How the nodes are linked:
*: DM->ZL, ZD->CN, NS->LC, HQ->GD, RF->DM, CJ->HR, RN->DQ, QT->MD, NT->RT, SB->RF, HJ->HP, LZ->SB, RP->TN, RT->NJ, CP->NS, LS->CM, LC->GF, CM->LZ, CN->RP, FH->ZD, CR->LM, FT->NT, LM->SJ, SJ->HJ, QQ->CR, GD->SM, HR->DN, TN->TD, SM->FH, DQ->PB, DJ->HQ, DN->SC, NJ->QQ, SC->LS, PB->CJ, MD->RN, ZL->CP, GF->QT, HP->DJ, TD->FT
^: DM->DJ, ZD->LS, NS->SJ, HQ->RF, RF->HQ, CJ->TD, RN->RT, QT->QQ, NT->DQ, SB->GD, HJ->CP, LZ->SM, RP->DN, RT->RN, CP->HJ, LS->ZD, LC->LM, CM->FH, CN->SC, FH->CM, CR->GF, FT->PB, LM->LC, SJ->NS, QQ->QT, GD->SB, HR->TN, TN->HR, SM->LZ, DQ->NT, DJ->DM, DN->RP, NJ->MD, SC->CN, PB->FT, MD->NJ, ZL->HP, GF->CR, HP->ZL, TD->CJ

The rows follow the links: the fewer symbols apart two nodes are, the more alike their rows tend to be.

Each row is also shifted at random along 4 hidden directions that mean nothing.

Each row, then its node:
[   4   49   61  -44   20   19   53   18   47  -24   -9  -18   -2  -59   -1   32   32  -19  -21  -15   49    1  -18    0   26  -17  -26  -11  -12]
node: FT
[ 109   12  -22   89   10   15   58   81  -12  -31  -12   15  -71  -47   30  -25    8  -12   56   31   15   19   35    3   54   -5  -57  -28   23]
node: PB
[  62    5  -15   -9   31   19   37    3   92   43   33   10  -21   35  -16   52   39  -21  -25  -15  -60   30   26   26  -29   -4   20   45  -45]
node: HJ
[  24    3  -12   57  -30   -1   19   33  -21  -59  -20   10  -10  -43   23  -16   41  -46   15  -20   15    5  -14  -32   45   -7   -6    1   42]
node: DQ
[ -15  -35   -2   -4   21  -11   20   67  -18   65    7   16  -67    6   14   71  -48   31  -11   50    9   41   -5   22  -25  -59  -13   11  -52]
node: CP
[  34  -31   26  -28   18  -21   -5    7  -20   79    4   14   -1   60  -23   58  -46   31  -71   13    4   47   -6  -38  -17  -31   41   11  -49]
node: NS
[  76   13   11  -78    2   -2  -18  -58   12   25  -13  -57  113   38  -31   14   11    7   -9  -22  -18   -6   -2   38  -21   35   30   -6   -8]
node: DJ
[ -48   18   13  -60    4   41  -13  -74   79  -20   21    1   34   47   -3  -44   36   -6  -55  -32  -26  -38   36   13  -44   38    9  -12  -12]
node: LS
[  52   27   76  -32   26   -2   54   23   54   13   -8   -6  -25  -22  -16   20   16  -27  -36  -19   31   32  -17    0   55   -6    5  -32  -13]
node: TD
[ -59   54   43  -31   12   18   13    1   13  -57  -32  -31   33  -66    6  -22   37   -5   18   -7   54  -26   -3   25   29    5  -56  -27   28]
node: NT
[ -75   -7  -56   63  -31   17  -41  -21  -61  -47  -26   -1   80   52  -13  -38   15    4    3  -27  -15  -20   53  -74   -2   23   45   33   48]
node: QQ
[ -52  -11    6   55   -8  -50   -4   26  -59   74   19    6  -58  -21  -44   31  -66   27   59   43   -4   20  -36   19   28  -13   17   -6  -11]
node: CN
[  13   22    4  -34   -5   31  -24  -75   78  -41   34    9  -14   -8   27  -80   29  -11   10  -17  -21  -64    7   54  -28   36  -39  -30   19]
node: CM
[  40   55   -6   46   13   33   11   36  -30  -62   -1   19   -4  -80  -23    1   -7   46   54   38   47  -40   40  -30  -21  -18  -31   22   12]
node: NJ
[ -83  -43  -55   15   -1   15   17  -22   55    9   14    7   -5   89   48  -40   35  -46  -20  -27  -85   35   37   15  -10   35   23  -10    4]
node: SJ

Complete each set of four: the symbols that take the first to the second take the third to the fourth.
Answer with the node's name.
[  21    1  -43   77    1   25  -20   16  -28  -55    1   18  -37    2   21  -90  -16   24   64   27  -12  -35   57   -8   21   23  -42  -50   36]
to [ -34  -18  -37   46   24   29   55   70    5  -20  -23    4  -29    8   42   -3   29  -11   18   10   -1   39   65   -8   21  -16  -34  -10    8]
as [ -53   -4   19   29   -2  -52   22   31  -26   79   16   13  -12   -9  -59  107  -31  -10  -16  -15   -5   67  -46  -48   17  -28   80   55  -32]
to SB

[ -52   26   46  -59    8   13   33  -12   52  -39  -25  -36   25  -24   21  -42   39  -37  -13  -28   44   -2  -18   21   56   15  -50  -60   14]
to [  74   21   15   27  -32  -25   -7  -10  -26  -53  -19   -7    9  -35  -14  -34   15  -31   11  -32   21  -16  -38  -50   54   24   15   -6   46]
as [  13  -12  -21   38   39   24   43   55   13    4   -4  -11  -34   55   29  -57   -4   18   32   36  -26   33   93   33   43   23  -52  -81    2]
to CN

[  99  -30  -66   36  -31  -17  -28  -10  -46    4    4   -8   20   -6   12   29    2  -16   22  -12  -13   -5  -31   -9  -31  -16   37   58   19]
to [  70   27   20  -77   12   18  -12  -23    1    5    1  -19   46  -45  -16   56   -4   30    0   12   37  -20  -23   30  -55  -29  -16   31  -24]
as [-109  -23   -9   57   -4  -37  -40   25  -75   44   12  -16  -75  -48   -6  -26 -102   41  110   81   16  -28  -44   74   33    3  -59  -62    7]
to LS

[  40    6    9   19  -51  -47  -31  -41  -69  -47  -36  -29  102   26  -43  -19   25  -44  -17  -70   11    2  -31  -88   58   32   75   10   60]
to [  73  -18   -1  -51  -21   -4  -57  -48  -21  -36  -14   -3   49   -1   42  -38   -9   23  -25    2   34  -54  -27   15  -25   -6  -25  -32    7]
as [ -78  -75  -42    7   -5  -28  -12   19  -64   58  -17  -32   19   37   32   28  -35   24   28   32  -14   27   -7   33   -6  -14   -6  -12   -1]
to TD

[ -34  -12  -24  -12    8    7    6  -22   31   45   13  -41   36   64  -23    6   14  -17   24   -7  -67   30   32   57   -2   60   27   -4   -5]
to [  71  -31  -15   31  -35  -19  -43   10  -47    9   15   50  -57    7   19    6  -46   28  -35   11   13  -12  -36  -46  -28  -47   12   29   -4]
as [  34    7    8  -54   23   17   18  -33   48   37   15  -41   43   31  -11   10   31   -3    5   -5  -29   18    2   60  -15   32   -7  -11  -24]
to ZD

[ -12    4  -36   58   22   15   53   79  -35   15  -18   -2   27    7  -33   96   29   -7   -1    1   -1   67   69  -77  -14  -34   37   78  -16]
to [  89   11   17  -12  -12   36   -3  -12   19  -99  -33   15   30   23   35  -90   47  -14  -46  -33   31  -26   31  -66   29   17  -24  -41   36]
as [ -15    7  -47    4  -29   -8  -35  -44    3  -54    9  -20    1  -47   47  -41   30  -22   80  -11  -16  -52  -40   65  -22   20  -32    6   39]
to ZD

[  86   -7   -6    5  -22  -13  -60   -1  -82   15   -5   16   15  -21   -6    0  -72   60   24   48   32  -43  -22   -8  -33  -23   -8   -5    1]
to [  49  -11   53    1   15  -39   37   12   29   47    1    0  -36   30  -14   -8    6  -33  -37  -15    2   45  -28  -12   76   12   13  -48   -1]
as [  16  -35  -59   54    0   15    9    6   49   -9   25   45  -73   65   57  -62   29  -36  -36  -15  -76   11   58  -13   -8   10   23   -7   12]
to HQ

[ -30  -16  -30   61   16   13   52   53  -30   -5  -26  -33   -6   13   16  -38  -15   -6   68   40  -10   31   67   32   52   23  -53  -55   26]
to [ -36   49   46   -2  -25  -12   -2  -12    9  -45   14   13   12  -95  -31   51   24  -38  -18  -37   41  -17  -71  -56   -4  -26   29   75    6]
as [  41  -21  -61   70   -2   20    0   14   21  -32   19   55  -59   58   51  -60   12   -5   -5    9  -55   -2   66  -34   -8   -1   -1    5   24]
to NT

[ -51   58    3  -36    9   23  -23  -61   46  -19   31   -4   53  -34  -32   24   30   10   13  -22  -17  -45   -1   21  -49   16   25   58  -10]
to [  17   37   23   23   74   24   46   63   11   59   15    5  -13    6  -59   50  -32   62   61   76  -14   28   94   29    5    2  -16  -10  -48]
as [ 144  -69  -58   44  -24  -15   -6   33  -38   13   -8   14  -37   33   52   -5  -24    5   -7    8  -18   21    4    9   -9  -29   -4   -2    3]
to LZ

[ -94   31   12   24  -29   -8    2    1  -21  -71  -22  -23    8  -90   14  -25   29  -39   52  -27   46  -25  -54    5   42    0  -23    1   46]
to [  42   35   76  -39  -16  -17  -12  -25   37  -25   12   29  -30  -33   -3  -26    4  -21  -61  -32   28  -26  -61  -39   14  -12   10   -9    8]
as [  39  -19   64  -50    8  -14   -5  -17   26   40    2   26  -34   71   -4   -3  -21    8 -109  -19    7   24  -22  -48   -4  -20   18  -33  -36]
to CP

[   6   34  -30   83    8   32    3   43  -40  -33   12   25  -28  -62  -20    2  -20   39   74   53   10  -32   45  -13  -19  -12  -21   39    6]
to [ -80   49   71  -60   13  -19    0  -11   38   18   31   22  -20  -62  -38   70  -10   21  -43    0   45  -15  -58  -14  -33  -38   13   38  -37]
as [  -5   39  -10  -13  -11   -4  -39  -61   -3  -10   22  -24   69  -48  -38    3   10    3   71   -5   -4  -50  -21   35  -38   33   24   35   14]
to GD

